Here is a tiny trained network, its code and every weight. The questions are about switching its units off for an input and a target symbol, where a switched-off unit gives its printed mean instead of its output.

import numpy as np


def w(rows, s, z=0):
    codes = np.array(rows[::2]) - 128.0
    scale = np.full(codes.shape[1], s)
    scale[-1] = z or s
    return codes * scale


def norm(h):
    return h / np.sqrt((h * h).mean(-1, keepdims=True) + 1e-5)


def f(y):
    return y / 2 * (1 + np.tanh(0.7978845608 * (y + 0.044715 * y**3)))


def softmax(a):
    e = np.exp(a - a.max(-1, keepdims=True))
    return e / e.sum(-1, keepdims=True)


def log_softmax(a):
    a = a - a.max(-1, keepdims=True)
    return a - np.log(np.exp(a).sum(-1, keepdims=True))


def net(x, mask):
    ids = ['αβγδεθλξπσφψω'.index(c) for c in x.split()]
    T = len(ids)
    res = E[ids] + P[:T]
    u = 0
    for l in range(3):
        q, k, v = (norm(res) @ M[l].T for M in (Q, K, V))
        z = softmax(np.where(np.tri(T) > 0, q @ k.T / 2**0.5, -1e9)) @ v
        res = res + np.where(mask[u], z, O[l][:, -1]) @ O[l][:, :-1]
        u += 1
        y = f(norm(res) @ A[l][:, :-1].T + A[l][:, -1])
        res = res + np.where(mask[u : u + 4], y, B[l][:, -1]) @ B[l][:, :-1]
        u += 4
    return log_softmax(norm(res)[-1] @ U[:, :-1].T + U[:, -1])


Q, K, V, O, A, B = {}, {}, {}, {}, {}, {}
E = w([
[87,129,132],'α',
[93,163,146],'β',
[94,153,172],'γ',
[109,44,129],'δ',
[88,64,91],'ε',
[91,93,77],'θ',
[103,149,79],'λ',
[117,92,99],'ξ',
[97,135,77],'π',
[108,146,168],'σ',
[107,11,209],'φ',
[101,112,161],'ψ',
[246,119,178],'ω',
],0.014)
P = w([
[27,121,49],'0',
[68,132,115],'1',
[96,109,138],'2',
[119,118,167],'3',
[124,89,85],'4',
[128,92,135],'5',
[127,134,254],'6',
[129,73,102],'7',
[117,43,125],'8',
[145,168,154],'9',
[126,96,122],'10',
[126,80,150],'11',
[149,162,77],'12',
[143,175,120],'13',
],0.011)
Q[0] = w([
[123,164,251],'0.h1',
[118,163,104],'0.h1',
],0.011)
K[0] = w([
[160,8,115],'0.h1',
[116,145,175],'0.h1',
],0.012)
V[0] = w([
[248,175,98],'0.h1',
[92,120,159],'0.h1',
],0.013)
O[0] = w([
[159,254,193,2],'0.h1',
[128,90,143,161],'0.h1',
],0.013)
A[0] = w([
[107,193,148,149],'0.n1',
[163,190,87,187],'0.n2',
[253,82,114,253],'0.n3',
[92,96,97,189],'0.n4',
],0.03,0.0031)
B[0] = w([
[58,123,163,129],'0.n1',
[69,171,113,128],'0.n2',
[5,187,204,169],'0.n3',
[174,46,160,250],'0.n4',
],0.028,0.021)
Q[1] = w([
[119,43,252],'1.h1',
[152,76,170],'1.h1',
],0.017)
K[1] = w([
[124,243,54],'1.h1',
[78,133,8],'1.h1',
],0.017)
V[1] = w([
[32,251,102],'1.h1',
[79,223,131],'1.h1',
],0.013)
O[1] = w([
[206,245,156,2],'1.h1',
[203,213,154,33],'1.h1',
],0.013,0.011)
A[1] = w([
[105,133,4,191],'1.n1',
[84,151,115,248],'1.n2',
[129,207,107,134],'1.n3',
[222,95,109,112],'1.n4',
],0.028,0.0015)
B[1] = w([
[180,3,154,133],'1.n1',
[95,10,132,130],'1.n2',
[81,43,166,136],'1.n3',
[25,134,159,255],'1.n4',
],0.026,0.0058)
Q[2] = w([
[34,38,44],'2.h1',
[200,187,2],'2.h1',
],0.043)
K[2] = w([
[3,108,203],'2.h1',
[77,134,25],'2.h1',
],0.053)
V[2] = w([
[252,132,138],'2.h1',
[152,171,191],'2.h1',
],0.037)
O[2] = w([
[81,3,154,2],'2.h1',
[131,112,212,76],'2.h1',
],0.03,0.019)
A[2] = w([
[141,197,4,3],'2.n1',
[154,159,64,121],'2.n2',
[163,164,60,184],'2.n3',
[177,37,185,66],'2.n4',
],0.024,0.0029)
B[2] = w([
[15,41,180,254],'2.n1',
[79,119,134,195],'2.n2',
[120,142,136,204],'2.n3',
[250,79,240,159],'2.n4',
],0.023,0.02)
U = w([
[133,126,98,52],'α',
[131,136,98,65],'β',
[135,132,96,56],'γ',
[169,91,164,117],'δ',
[128,129,101,52],'ε',
[133,133,93,55],'θ',
[124,136,99,55],'λ',
[164,102,160,125],'ξ',
[8,113,170,148],'π',
[92,37,82,255],'σ',
[157,65,194,86],'φ',
[136,128,97,68],'ψ',
[107,237,148,186],'ω',
],0.013,0.0069)

Each question gives the input, a string of symbols that net reads in full, and the target symbol t.
The units are the heads (2 rows each of Q, K, V and O) and the neurons (one row each of A and B). Each row of codes is followed by its name. A weight is (code - 128) times the scale printed after its matrix; where a second scale follows, it is the last column's (O, A, B and U).
mask holds one flag per unit, layer by layer, with each layer's heads first. A switched-off unit (its flag False) gives its mean, the last column of its rows in O or B, instead of its output. The means were averaged over made-up inputs and are rounded, as every weight is.
A unit's drop is (log p(t) with every unit on - log p(t) with that unit switched off) / (log p(t) with every unit on - log p(t) with every unit switched off).
The circuit of an input: a set's keep is (log p(t) with only the set's units on - log p(t) with every unit switched off) / (log p(t) with every unit on - log p(t) with every unit switched off). Starting from the 12 units with the biggest drops (on a tie, the unit counted first), units are removed one at a time, each time the one whose removal leaves the highest keep (on an exact tie, the one counted first), for as long as the keep stays at least 0.8.
circuit, biggest first: the units of the circuit, biggest drop first
most important unit: the unit with the biggest drop
top k neurons: the k neurons with the biggest drops, biggest first
drop of u: that unit's drop, to one decimal
input λ ε π λ φ ε λ φ ω ε λ, target ω: circuit, biggest first : [0.n3; 2.h1]
input θ ε ψ σ ψ ψ ε ω π, target ω: most important unit : 0.n3
input ψ π ψ δ φ ξ φ ε φ ξ ω ε θ, target ω: circuit, biggest first : [0.n3; 2.h1]
input ψ α φ π δ ξ ω θ σ ε, target ω: top 4 neurons : [1.n4; 0.n3; 2.n1; 2.n4]
input π β ω α φ ψ, target φ: top 3 neurons : [0.n3; 2.n4; 2.n1]
input σ ψ σ σ φ λ ω β, target ω: top 2 neurons : [1.n4; 0.n3]
input ψ θ α σ ω π ψ ψ σ ε λ, target ω: circuit, biggest first : [2.h1; 0.n3]
input ω ε δ ε φ φ φ δ δ π δ, target φ: circuit, biggest first : [2.h1; 0.h1; 2.n4]
input α φ σ β α ω ψ γ β δ φ λ σ γ, target φ: top 2 neurons : [0.n3; 0.n4]
input ξ ψ π δ β γ ε γ β σ ω α π, target ω: top 3 neurons : [1.n4; 0.n3; 2.n1]
input π ψ β ψ λ γ λ λ ε ω α γ σ, target ω: top 3 neurons : [1.n4; 0.n3; 2.n1]
input ψ ε ξ ε ω β φ γ β π σ ε, target φ: top 2 neurons : [0.n3; 2.n4]
input φ δ ψ δ φ σ ω σ φ σ, target φ: top 2 neurons : [0.n4; 0.n3]
input λ ω λ δ γ σ ξ φ λ β, target φ: most important unit : 1.h1
input β ε σ φ ξ β φ σ ε σ ω ψ, target ω: top 4 neurons : [1.n4; 0.n3; 2.n1; 2.n4]
input δ γ ω ε φ β, target φ: top 3 neurons : [0.n3; 2.n4; 2.n1]
input ξ δ φ φ π ψ α φ ε ω θ, target ω: top 2 neurons : [1.n4; 0.n3]
input δ π φ σ ω λ ε, target ω: top 2 neurons : [1.n4; 0.n3]
input φ α π ε ε σ ψ φ π ω φ, target φ: top 2 neurons : [0.n3; 1.n4]
input α ω ψ, target ω: most important unit : 1.n4
input ψ α ω λ θ ξ δ φ σ, target φ: top 2 neurons : [2.n4; 2.n1]
input σ θ ω π γ, target ω: drop of 0.n3 : 0.3
input ε π φ φ α ω λ σ φ π, target φ: drop of 2.h1 : 1.7
input ξ φ α ψ ω σ, target ω: drop of 1.n4 : 1.1
input β δ β λ σ ω ψ γ, target ω: drop of 1.n4 : 1.0
